Below are the code and all the weights of a small trained network. Each question names an input and a class and asks about switching units off, where a switched-off unit gives its printed mean instead of its output.

import numpy as np


def w(rows, s, z=0):
    codes = np.array(rows[::2]) - 128.0
    scale = np.full(codes.shape[1], s)
    scale[-1] = z or s
    return codes * scale


def f(y):
    return y / 2 * (1 + np.tanh(0.7978845608 * (y + 0.044715 * y**3)))


def log_softmax(a):
    a = a - a.max(-1, keepdims=True)
    return a - np.log(np.exp(a).sum(-1, keepdims=True))


def net(x, mask):
    res = np.array(x, float).reshape(1, 8) / 4 @ E
    y = f(res @ A[0][:, :-1].T + A[0][:, -1])
    res = res + np.where(mask, y, B[0][:, -1]) @ B[0][:, :-1]
    return log_softmax(res[-1] @ U[:, :-1].T + U[:, -1])


A, B = {}, {}
E = w([
[252,25,245,129,41],'x0',
[118,118,128,130,128],'x1',
[62,77,161,157,132],'x2',
[176,200,237,161,239],'x3',
[121,120,131,128,133],'x4',
[203,181,93,95,124],'x5',
[143,26,26,254,201],'x6',
[101,106,143,138,131],'x7',
],0.0057)
A[0] = w([
[115,104,79,103,68,111],'neuron 0',
[123,126,126,112,157,37],'neuron 1',
[173,113,154,184,35,64],'neuron 2',
[108,119,51,75,8,88],'neuron 3',
[120,146,187,98,151,99],'neuron 4',
[113,202,169,60,112,125],'neuron 5',
[166,71,182,127,120,53],'neuron 6',
[181,139,63,200,136,171],'neuron 7',
[159,153,180,126,198,141],'neuron 8',
[150,102,166,168,87,53],'neuron 9',
[145,57,104,135,163,65],'neuron 10',
[99,88,49,85,75,171],'neuron 11',
[146,73,67,107,28,106],'neuron 12',
[114,153,153,55,76,128],'neuron 13',
[123,123,97,179,141,53],'neuron 14',
[202,44,178,158,75,121],'neuron 15',
[123,112,116,109,118,7],'neuron 16',
[151,102,133,119,104,21],'neuron 17',
[109,107,139,2,125,32],'neuron 18',
[80,90,107,133,80,180],'neuron 19',
[114,185,134,75,13,160],'neuron 20',
[105,118,106,158,118,253],'neuron 21',
[98,157,77,127,156,95],'neuron 22',
[192,142,195,159,167,63],'neuron 23',
[196,64,62,185,150,104],'neuron 24',
[127,87,144,196,174,220],'neuron 25',
[64,153,103,149,153,122],'neuron 26',
[165,94,76,173,145,113],'neuron 27',
[70,11,125,49,190,122],'neuron 28',
[102,146,98,138,148,53],'neuron 29',
[198,93,151,177,97,111],'neuron 30',
[61,176,117,156,147,74],'neuron 31',
[207,80,212,122,102,57],'neuron 32',
[158,128,140,104,148,48],'neuron 33',
[205,96,84,186,192,84],'neuron 34',
],0.0096,0.0052)
B[0] = w([
[197,155,111,200,182,171],'neuron 0',
[116,184,50,155,47,106],'neuron 1',
[119,210,59,84,118,174],'neuron 2',
[167,134,151,240,176,219],'neuron 3',
[98,59,157,202,107,163],'neuron 4',
[115,73,121,137,49,230],'neuron 5',
[137,174,28,108,115,166],'neuron 6',
[123,16,157,79,92,209],'neuron 7',
[189,81,145,253,122,193],'neuron 8',
[123,217,28,99,128,145],'neuron 9',
[71,174,172,120,66,150],'neuron 10',
[205,124,118,173,153,226],'neuron 11',
[194,179,158,194,146,211],'neuron 12',
[94,37,132,141,69,211],'neuron 13',
[63,182,66,120,42,135],'neuron 14',
[119,250,74,52,174,249],'neuron 15',
[41,194,22,195,119,104],'neuron 16',
[58,181,44,169,69,116],'neuron 17',
[65,135,118,179,61,157],'neuron 18',
[218,114,120,137,131,196],'neuron 19',
[73,43,180,94,117,254],'neuron 20',
[184,83,150,51,159,218],'neuron 21',
[104,183,49,65,152,164],'neuron 22',
[144,164,102,179,147,176],'neuron 23',
[80,65,161,105,22,216],'neuron 24',
[192,80,123,124,96,224],'neuron 25',
[177,164,58,90,115,179],'neuron 26',
[47,64,193,130,69,180],'neuron 27',
[150,133,119,132,136,170],'neuron 28',
[69,174,10,105,95,129],'neuron 29',
[117,204,69,66,103,191],'neuron 30',
[136,191,59,86,124,163],'neuron 31',
[118,170,65,116,130,219],'neuron 32',
[54,156,39,221,114,116],'neuron 33',
[41,85,152,181,103,198],'neuron 34',
],0.0057,0.006)
U = w([
[49,83,143,127,37,101],'0',
[84,204,62,80,122,56],'1',
[133,107,148,106,138,234],'2',
[148,141,132,249,150,2],'3',
[107,112,139,120,109,181],'4',
],0.012,0.005)

Each question gives the input, the list of numbers given to net, and the class t.
The units are the neurons (one row each of A and B). Each row of codes is followed by its name. A weight is (code - 128) times the scale printed after its matrix; where a second scale follows, it is the last column's (A, B and U).
mask holds one flag per neuron, in row order. A switched-off neuron (its flag False) gives its mean, the last column of its row in B, instead of its output. The means were averaged over made-up inputs and are rounded, as every weight is.
A unit's drop is (log p(t) with every unit on - log p(t) with that unit switched off) / (log p(t) with every unit on - log p(t) with every unit switched off).
The circuit of an input: a set's keep is (log p(t) with only the set's units on - log p(t) with every unit switched off) / (log p(t) with every unit on - log p(t) with every unit switched off). Starting from the 12 units with the biggest drops (on a tie, the unit counted first), units are removed one at a time, each time the one whose removal leaves the highest keep (on an exact tie, the one counted first), for as long as the keep stays at least 0.8.
circuit, biggest first: the units of the circuit, biggest drop first
most important unit: the unit with the biggest drop
k most important neurons: the k neurons with the biggest drops, biggest first
drop when u is switched off: that unit's drop, to one decimal
input [-3,2,-4,-4,-1,4,-5,-3], class 0: most important unit => neuron 20
input [2,3,1,-7,-3,-2,-6,8], class 3: circuit, biggest first => neuron 3; neuron 12; neuron 0
input [7,-4,7,-7,7,-5,-5,-5], class 1: circuit, biggest first => neuron 15; neuron 2; neuron 9
input [4,3,7,-7,-6,7,-3,-4], class 3: circuit, biggest first => neuron 3; neuron 12
input [-4,-3,-2,-7,8,-1,-3,3], class 2: 3 most important neurons => neuron 20; neuron 8; neuron 21
input [7,-4,-5,-5,-7,2,-4,-7], class 1: circuit, biggest first => neuron 15; neuron 2
input [-6,2,7,1,-2,-6,-5,1], class 1: 2 most important neurons => neuron 31; neuron 26
input [6,-5,-5,-8,-4,7,-4,3], class 3: 4 most important neurons => neuron 3; neuron 12; neuron 0; neuron 11
input [8,-4,4,8,-6,4,-6,0], class 1: 2 most important neurons => neuron 15; neuron 32
input [-5,5,8,-8,-7,5,-1,2], class 3: circuit, biggest first => neuron 3; neuron 11
input [4,-3,1,6,-2,-3,8,-6], class 0: circuit, biggest first => neuron 24; neuron 34
input [6,-2,-6,-5,6,4,4,6], class 1: circuit, biggest first => neuron 15; neuron 30
input [4,1,-3,-8,6,0,2,-2], class 3: circuit, biggest first => neuron 3; neuron 12
input [4,-5,5,-6,-2,6,5,5], class 3: circuit, biggest first => neuron 12
input [0,5,-2,-1,5,0,5,-5], class 0: circuit, biggest first => neuron 24; neuron 27
input [-3,6,-3,8,6,3,-8,-8], class 0: circuit, biggest first => neuron 5; neuron 13; neuron 4
input [2,-6,-5,8,3,2,-7,7], class 3: 2 most important neurons => neuron 8; neuron 23
input [5,-5,7,-5,2,0,-3,-8], class 1: 2 most important neurons => neuron 15; neuron 2
input [1,-7,7,-6,8,-5,1,3], class 2: 2 most important neurons => neuron 21; neuron 8
input [-1,5,-4,7,-4,6,-8,-6], class 0: most important unit => neuron 5
input [8,-3,0,-6,1,-3,1,1], class 1: drop when neuron 32 is switched off => 0.0
input [-8,6,-5,-6,4,-3,8,-6], class 0: drop when neuron 8 is switched off => -0.1
input [0,-2,6,-6,6,-6,-1,6], class 2: drop when neuron 21 is switched off => 0.2
input [-7,4,5,7,4,3,5,-3], class 1: drop when neuron 22 is switched off => 0.6
